Below is a small trained network, with its code and all its weights. Each question gives an input and a target symbol and asks what happens when units are switched off, that is, made to give their printed mean instead of their output.

import numpy as np


def w(rows, s, z=0):
    codes = np.array(rows[::2]) - 128.0
    scale = np.full(codes.shape[1], s)
    scale[-1] = z or s
    return codes * scale


def f(y):
    return y / 2 * (1 + np.tanh(0.7978845608 * (y + 0.044715 * y**3)))


def softmax(a):
    e = np.exp(a - a.max(-1, keepdims=True))
    return e / e.sum(-1, keepdims=True)


def log_softmax(a):
    a = a - a.max(-1, keepdims=True)
    return a - np.log(np.exp(a).sum(-1, keepdims=True))


def net(x, mask):
    ids = ['αβθλμξπτφ'.index(c) for c in x.split()]
    T = len(ids)
    res = E[ids] + P[:T]
    u = 0
    for l in range(2):
        q, k, v = (res @ M[l].T for M in (Q, K, V))
        z = softmax(np.where(np.tri(T) > 0, q @ k.T / 2**0.5, -1e9)) @ v
        res = res + np.where(mask[u], z, O[l][:, -1]) @ O[l][:, :-1]
        u += 1
        y = f(res @ A[l][:, :-1].T + A[l][:, -1])
        res = res + np.where(mask[u : u + 8], y, B[l][:, -1]) @ B[l][:, :-1]
        u += 8
    return log_softmax(res[-1] @ U[:, :-1].T + U[:, -1])


Q, K, V, O, A, B = {}, {}, {}, {}, {}, {}
E = w([
[72,164,239,47],'α',
[138,66,227,8],'β',
[212,209,126,84],'θ',
[182,92,68,186],'λ',
[62,134,138,151],'μ',
[113,179,53,197],'ξ',
[166,245,160,136],'π',
[184,242,149,121],'τ',
[229,110,191,238],'φ',
],0.015)
P = w([
[60,162,27,86],'0',
[81,150,45,73],'1',
[94,140,81,84],'2',
[109,133,99,90],'3',
[130,142,135,110],'4',
[138,144,158,119],'5',
[145,161,187,140],'6',
[156,168,212,168],'7',
[151,169,236,184],'8',
[164,183,252,198],'9',
[159,205,253,178],'10',
],0.0043)
Q[0] = w([
[241,250,254,93],'0.h1',
[13,57,99,200],'0.h1',
],0.0099)
K[0] = w([
[180,109,195,203],'0.h1',
[1,223,62,104],'0.h1',
],0.0096)
V[0] = w([
[77,225,2,70],'0.h1',
[105,70,96,218],'0.h1',
],0.0061)
O[0] = w([
[86,254,109,51,1],'0.h1',
[166,182,248,192,215],'0.h1',
],0.0068,0.00082)
A[0] = w([
[78,153,254,91,181],'0.n1',
[115,203,159,113,204],'0.n2',
[200,246,251,60,188],'0.n3',
[188,90,128,211,254],'0.n4',
[192,62,47,67,199],'0.n5',
[97,233,80,196,115],'0.n6',
[140,125,158,41,38],'0.n7',
[43,64,93,202,182],'0.n8',
],0.0079,0.0071)
B[0] = w([
[136,41,206,80,203],'0.n1',
[123,67,104,107,209],'0.n2',
[166,116,166,223,254],'0.n3',
[56,129,123,147,250],'0.n4',
[141,109,138,212,159],'0.n5',
[187,129,107,2,179],'0.n6',
[89,98,44,103,124],'0.n7',
[179,167,152,145,158],'0.n8',
],0.0093,0.0091)
Q[1] = w([
[96,125,195,2],'1.h1',
[16,221,117,164],'1.h1',
],0.0091)
K[1] = w([
[86,165,92,55],'1.h1',
[145,247,58,165],'1.h1',
],0.011)
V[1] = w([
[65,255,93,127],'1.h1',
[183,5,170,43],'1.h1',
],0.006)
O[1] = w([
[254,61,167,179,2],'1.h1',
[37,184,206,211,222],'1.h1',
],0.0078,0.0091)
A[1] = w([
[186,161,173,177,61],'1.n1',
[202,191,74,110,93],'1.n2',
[102,230,87,101,39],'1.n3',
[155,212,147,62,111],'1.n4',
[112,92,248,103,96],'1.n5',
[161,130,74,84,38],'1.n6',
[94,160,136,182,75],'1.n7',
[82,167,120,93,7],'1.n8',
],0.013,0.011)
B[1] = w([
[123,210,168,190,142],'1.n1',
[142,91,82,146,156],'1.n2',
[37,170,120,97,141],'1.n3',
[122,165,195,109,144],'1.n4',
[143,139,77,134,253],'1.n5',
[3,189,112,196,135],'1.n6',
[170,104,139,85,198],'1.n7',
[30,92,91,130,137],'1.n8',
],0.015,0.018)
U = w([
[63,50,108,136,102],'α',
[130,27,192,228,118],'β',
[197,150,108,83,132],'θ',
[222,108,21,152,145],'λ',
[209,68,186,2,250],'μ',
[181,225,16,100,53],'ξ',
[168,187,127,183,76],'π',
[134,149,156,98,100],'τ',
[170,122,100,126,94],'φ',
],0.0082,0.012)

Each question gives the input, a string of symbols that net reads in full, and the target symbol t.
The units are the heads (2 rows each of Q, K, V and O) and the neurons (one row each of A and B). Each row of codes is followed by its name. A weight is (code - 128) times the scale printed after its matrix; where a second scale follows, it is the last column's (O, A, B and U).
mask holds one flag per unit, layer by layer, with each layer's heads first. A switched-off unit (its flag False) gives its mean, the last column of its rows in O or B, instead of its output. The means were averaged over made-up inputs and are rounded, as every weight is.
A unit's drop is (log p(t) with every unit on - log p(t) with that unit switched off) / (log p(t) with every unit on - log p(t) with every unit switched off).
The circuit of an input: a set's keep is (log p(t) with only the set's units on - log p(t) with every unit switched off) / (log p(t) with every unit on - log p(t) with every unit switched off). Starting from the 12 units with the biggest drops (on a tie, the unit counted first), units are removed one at a time, each time the one whose removal leaves the highest keep (on an exact tie, the one counted first), for as long as the keep stays at least 0.8.
circuit, biggest first: the units of the circuit, biggest drop first
top k neurons in layer l: the k neurons of layer l with the biggest drops, biggest first
drop when u is switched off: that unit's drop, to one decimal
input μ μ π λ τ λ ξ μ π π, target π: circuit, biggest first	(0.n3, 1.n1)
input ξ λ α λ, target α: circuit, biggest first	(0.n3, 0.n1, 1.h1, 1.n8)
input τ α μ ξ β φ λ μ μ β θ, target α: top 2 neurons in layer 1	(1.n8, 1.n3)
input φ π π, target β: circuit, biggest first	(0.h1, 0.n3)
input λ λ θ ξ φ π, target β: circuit, biggest first	(0.h1)
input θ τ θ, target λ: circuit, biggest first	(1.h1, 0.n1, 1.n2)
input μ μ β τ α θ θ, target τ: circuit, biggest first	(1.h1, 0.n1, 1.n3)
input α λ θ ξ, target ξ: circuit, biggest first	(0.n1, 0.h1)
input μ μ α α τ, target τ: top 4 neurons in layer 0	(0.n1, 0.n4, 0.n6, 0.n3)
input μ β θ φ θ ξ μ θ β μ π, target α: circuit, biggest first	(1.h1, 0.n1, 1.n8)
input π μ π, target μ: top 3 neurons in layer 0	(0.n6, 0.n2, 0.n8)
input π μ θ, target λ: circuit, biggest first	(1.h1, 0.h1, 1.n2)
input β θ τ α μ λ π, target π: top 2 neurons in layer 1	(1.n1, 1.n5)
input β τ θ, target α: top 2 neurons in layer 1	(1.n3, 1.n5)
input τ θ π, target μ: top 2 neurons in layer 1	(1.n5, 1.n4)
input λ λ μ θ ξ ξ θ, target π: top 2 neurons in layer 0	(0.n3, 0.n4)
input μ π θ λ α π, target τ: top neuron in layer 1	(1.n7)
input μ β α β λ α τ, target τ: top 2 neurons in layer 0	(0.n1, 0.n4)
input β π ξ, target ξ: top 4 neurons in layer 0	(0.n6, 0.n1, 0.n3, 0.n4)
input λ μ φ μ τ τ φ τ φ α, target α: top 2 neurons in layer 1	(1.n5, 1.n8)
input ξ ξ α β β, target α: top 2 neurons in layer 0	(0.n3, 0.n7)
input μ λ μ λ λ λ ξ λ α π, target τ: top 2 neurons in layer 0	(0.n1, 0.n3)
input λ τ π τ, target π: top 2 neurons in layer 1	(1.n1, 1.n7)
input φ α α θ λ ξ θ, target π: top 2 neurons in layer 0	(0.n3, 0.n6)
input θ λ λ φ ξ φ τ μ λ θ β, target α: drop when 1.n8 is switched off	0.2
input α ξ α λ α, target λ: drop when 0.n3 is switched off	0.3
input τ λ ξ φ π θ, target β: drop when 0.n6 is switched off	0.1
input α λ λ τ, target π: drop when 0.n3 is switched off	1.1
